Below are the code and all the weights of a small trained network. Each question names an input and a class and asks about switching units off, where a switched-off unit gives its printed mean instead of its output.

import numpy as np


def w(rows, s, z=0):
    codes = np.array(rows[::2]) - 128.0
    scale = np.full(codes.shape[1], s)
    scale[-1] = z or s
    return codes * scale


def f(y):
    return y / 2 * (1 + np.tanh(0.7978845608 * (y + 0.044715 * y**3)))


def log_softmax(a):
    a = a - a.max(-1, keepdims=True)
    return a - np.log(np.exp(a).sum(-1, keepdims=True))


def net(x, mask):
    res = np.array(x, float).reshape(1, 3) / 4 @ E
    y = f(res @ A[0][:, :-1].T + A[0][:, -1])
    res = res + np.where(mask, y, B[0][:, -1]) @ B[0][:, :-1]
    return log_softmax(res[-1] @ U[:, :-1].T + U[:, -1])


A, B = {}, {}
E = w([
[104,203,48,207],'x0',
[176,163,38,51],'x1',
[100,254,229,73],'x2',
],0.0091)
A[0] = w([
[136,100,178,80,235],'neuron 0',
[77,163,148,153,184],'neuron 1',
[171,25,58,8,254],'neuron 2',
[1,216,170,235,225],'neuron 3',
[151,169,175,51,140],'neuron 4',
[87,42,171,180,80],'neuron 5',
[89,148,176,18,174],'neuron 6',
[153,205,31,110,136],'neuron 7',
],0.0086,0.0032)
B[0] = w([
[2,85,98,143,189],'neuron 0',
[244,37,213,117,169],'neuron 1',
[91,254,96,35,237],'neuron 2',
[214,151,200,78,254],'neuron 3',
[72,76,136,215,188],'neuron 4',
[75,75,22,204,193],'neuron 5',
[114,160,136,248,204],'neuron 6',
[104,85,96,244,183],'neuron 7',
],0.0079,0.0092)
U = w([
[52,127,125,121,139],'0',
[136,106,176,178,1],'1',
[155,168,184,1,227],'2',
],0.0099,0.00093)

Each question gives the input, the list of numbers given to net, and the class t.
The units are the neurons (one row each of A and B). Each row of codes is followed by its name. A weight is (code - 128) times the scale printed after its matrix; where a second scale follows, it is the last column's (A, B and U).
mask holds one flag per neuron, in row order. A switched-off neuron (its flag False) gives its mean, the last column of its row in B, instead of its output. The means were averaged over made-up inputs and are rounded, as every weight is.
A unit's drop is (log p(t) with every unit on - log p(t) with that unit switched off) / (log p(t) with every unit on - log p(t) with every unit switched off).
The circuit of an input: a set's keep is (log p(t) with only the set's units on - log p(t) with every unit switched off) / (log p(t) with every unit on - log p(t) with every unit switched off). Starting from all 8 units, units are removed one at a time, each time the one whose removal leaves the highest keep (on an exact tie, the one counted first), for as long as the keep stays at least 0.8.
units of the circuit, in order: the units of the circuit, biggest drop first
most important unit: the unit with the biggest drop
top k neurons: the k neurons with the biggest drops, biggest first
drop when u is switched off: that unit's drop, to one decimal
input [5,-5,5], class 2: units of the circuit, in order : neuron 3
input [5,8,2], class 1: top 3 neurons : neuron 7; neuron 0; neuron 2
input [1,4,6], class 1: units of the circuit, in order : neuron 2; neuron 6
input [4,3,4], class 1: units of the circuit, in order : neuron 2; neuron 7
input [2,-5,7], class 2: top 3 neurons : neuron 3; neuron 7; neuron 5
input [3,-7,8], class 2: top 3 neurons : neuron 3; neuron 7; neuron 5
input [-8,-1,5], class 1: top 4 neurons : neuron 6; neuron 2; neuron 4; neuron 5
input [-8,-2,0], class 0: top 2 neurons : neuron 0; neuron 3
input [-7,-7,6], class 1: top 2 neurons : neuron 2; neuron 6
input [-6,0,5], class 1: top 4 neurons : neuron 6; neuron 2; neuron 4; neuron 5
input [-6,1,8], class 0: top 2 neurons : neuron 0; neuron 3
input [-1,5,5], class 0: top 2 neurons : neuron 3; neuron 1
input [8,5,8], class 1: top 2 neurons : neuron 7; neuron 2
input [-7,-7,-1], class 0: most important unit : neuron 0
input [-3,1,-5], class 2: drop when neuron 4 is switched off : 0.2
input [-4,4,8], class 0: drop when neuron 6 is switched off : -0.1
input [-4,-6,-8], class 0: drop when neuron 2 is switched off : 0.1
